Here is a tiny trained network, its code and every weight. The questions are about switching its units off for an input and a target symbol, where a switched-off unit gives its printed mean instead of its output.

import numpy as np


def w(rows, s, z=0):
    codes = np.array(rows[::2]) - 128.0
    scale = np.full(codes.shape[1], s)
    scale[-1] = z or s
    return codes * scale


def norm(h):
    return h / np.sqrt((h * h).mean(-1, keepdims=True) + 1e-5)


def f(y):
    return y / 2 * (1 + np.tanh(0.7978845608 * (y + 0.044715 * y**3)))


def softmax(a):
    e = np.exp(a - a.max(-1, keepdims=True))
    return e / e.sum(-1, keepdims=True)


def log_softmax(a):
    a = a - a.max(-1, keepdims=True)
    return a - np.log(np.exp(a).sum(-1, keepdims=True))


def net(x, mask):
    ids = ['ΞΠΦΨαγτω'.index(c) for c in x.split()]
    T = len(ids)
    res = E[ids] + P[:T]
    r = norm(res)
    for j in range(3):
        rows = slice(3 * j, 3 * j + 3)
        q, k, v = (r @ M[0][rows].T for M in (Q, K, V))
        z = softmax(np.where(np.tri(T) > 0, q @ k.T / 3**0.5, -1e9)) @ v
        o = O[0][rows]
        res = res + np.where(mask[j], z, o[:, -1]) @ o[:, :-1]
    y = f(norm(res) @ A[0][:, :-1].T + A[0][:, -1])
    res = res + np.where(mask[3:11], y, B[0][:, -1]) @ B[0][:, :-1]
    return log_softmax(norm(res)[-1] @ U[:, :-1].T + U[:, -1])


Q, K, V, O, A, B = {}, {}, {}, {}, {}, {}
E = w([
[24,158,207,250,36],'Ξ',
[130,211,191,186,190],'Π',
[173,101,213,126,122],'Φ',
[114,48,119,35,133],'Ψ',
[164,252,111,195,99],'α',
[114,138,148,150,168],'γ',
[65,98,144,168,67],'τ',
[173,143,123,213,110],'ω',
],0.019)
P = w([
[1,213,86,173,77],'0',
[48,195,104,194,102],'1',
[78,172,118,194,121],'2',
[102,155,123,185,126],'3',
[115,145,132,176,133],'4',
[126,138,139,166,137],'5',
[140,127,142,161,143],'6',
[148,123,142,148,137],'7',
[153,117,145,145,135],'8',
[162,113,143,138,134],'9',
[169,108,144,133,136],'10',
[169,112,143,121,125],'11',
[181,102,131,129,129],'12',
],0.0076)
Q[0] = w([
[104,111,251,32,162],'h0',
[23,54,52,59,169],'h0',
[169,88,97,140,219],'h0',
[112,114,65,162,115],'h1',
[52,123,89,189,145],'h1',
[124,137,253,161,108],'h1',
[110,146,49,202,114],'h2',
[198,195,125,83,144],'h2',
[209,68,110,118,74],'h2',
],0.013)
K[0] = w([
[140,117,228,94,136],'h0',
[74,47,66,3,160],'h0',
[153,103,60,61,203],'h0',
[145,204,124,135,121],'h1',
[79,129,138,176,85],'h1',
[252,135,146,151,133],'h1',
[130,109,53,190,128],'h2',
[190,167,113,83,136],'h2',
[178,67,107,132,124],'h2',
],0.014)
V[0] = w([
[33,119,254,161,74],'h0',
[146,186,197,165,199],'h0',
[200,189,105,117,110],'h0',
[72,164,227,143,118],'h1',
[169,74,79,131,173],'h1',
[139,118,156,157,152],'h1',
[85,26,46,212,126],'h2',
[8,135,123,173,225],'h2',
[75,88,169,65,122],'h2',
],0.0094)
O[0] = w([
[173,2,151,173,185,254],'h0',
[93,91,50,170,141,212],'h0',
[73,139,128,131,105,137],'h0',
[71,194,132,97,74,220],'h1',
[145,85,111,191,170,70],'h1',
[101,143,127,131,142,178],'h1',
[99,139,201,51,82,179],'h2',
[118,167,73,80,69,186],'h2',
[108,190,127,194,109,62],'h2',
],0.0096,0.0071)
A[0] = w([
[174,183,247,125,195,197],'n0',
[101,169,66,102,170,14],'n1',
[157,169,135,54,136,41],'n2',
[172,74,154,156,146,3],'n3',
[170,165,20,103,148,97],'n4',
[158,179,143,151,96,136],'n5',
[67,55,69,74,151,70],'n6',
[198,115,190,123,84,57],'n7',
],0.016,0.0033)
B[0] = w([
[75,126,145,134,143,193],'n0',
[93,7,160,116,128,188],'n1',
[97,209,245,139,81,148],'n2',
[120,212,144,122,39,220],'n3',
[215,186,215,142,194,182],'n4',
[45,113,49,150,163,186],'n5',
[37,155,108,39,191,173],'n6',
[201,74,61,151,204,254],'n7',
],0.013,0.0046)
U = w([
[19,170,163,145,84,205],'Ξ',
[106,91,148,175,169,213],'Π',
[219,113,162,184,125,207],'Φ',
[160,190,200,82,109,74],'Ψ',
[137,247,98,132,125,70],'α',
[102,148,89,50,155,45],'γ',
[127,55,153,80,77,1],'τ',
[157,145,22,152,62,87],'ω',
],0.015,0.0059)

Each question gives the input, a string of symbols that net reads in full, and the target symbol t.
The units are the heads (3 rows each of Q, K, V and O) and the neurons (one row each of A and B). Each row of codes is followed by its name. A weight is (code - 128) times the scale printed after its matrix; where a second scale follows, it is the last column's (O, A, B and U).
mask holds one flag per unit, heads first, then neurons. A switched-off unit (its flag False) gives its mean, the last column of its rows in O or B, instead of its output. The means were averaged over made-up inputs and are rounded, as every weight is.
A unit's drop is (log p(t) with every unit on - log p(t) with that unit switched off) / (log p(t) with every unit on - log p(t) with every unit switched off).
The circuit of an input: a set's keep is (log p(t) with only the set's units on - log p(t) with every unit switched off) / (log p(t) with every unit on - log p(t) with every unit switched off). Starting from all 11 units, units are removed one at a time, each time the one whose removal leaves the highest keep (on an exact tie, the one counted first), for as long as the keep stays at least 0.8.
units of the circuit, in order: the units of the circuit, biggest drop first
unit that matters most: the unit with the biggest drop
top k neurons: the k neurons with the biggest drops, biggest first
heads that matter: for each layer, one digit per head in row order, 1 if its drop is at least 0.15 and else 0, layers parted by /
input α ω Φ γ, target γ: unit that matters most => n6
input Ψ τ τ ω ω τ Π, target Ξ: heads that matter => 000
input Π Π ω, target Ξ: heads that matter => 100
input ω τ γ ω Φ τ γ Ξ Π, target Ξ: heads that matter => 010
input ω τ ω α, target Ξ: top 2 neurons => (n5; n7)
input τ Ξ Ψ ω Π ω τ α τ τ, target Φ: heads that matter => 101
input Ψ Ξ Φ, target Ξ: heads that matter => 011
input ω Ξ γ Π Π ω Ψ Π, target Φ: units of the circuit, in order => (h2; n4; n6)
input ω γ Ψ τ α, target Ξ: heads that matter => 100
input γ ω Ψ α ω Φ Ξ Π Ψ, target Ψ: heads that matter => 100
input Ξ Ψ ω α Φ Ψ τ ω Ψ, target Φ: heads that matter => 111
input τ ω α Ψ Π Π Φ ω τ Φ Φ Ψ Ψ, target Φ: top 4 neurons => (n7; n5; n6; n3)
input ω ω Φ ω γ Π τ γ Ξ Ψ, target Ξ: top 3 neurons => (n2; n0; n4)
input Ξ ω τ Ψ, target Ξ: units of the circuit, in order => (n2; h0)
input α τ τ τ ω, target Ξ: units of the circuit, in order => (h0)
input ω ω Ξ ω τ Ψ ω τ τ ω γ, target Ξ: top 2 neurons => (n6; n7)
input Π ω Ψ γ Π ω, target ω: top 2 neurons => (n4; n1)
input Φ Ψ γ, target γ: heads that matter => 100
input τ Ξ α Π ω Π Ξ ω ω τ, target τ: top 2 neurons => (n6; n3)
input ω Φ τ ω ω Φ Ψ γ, target Ξ: unit that matters most => n7
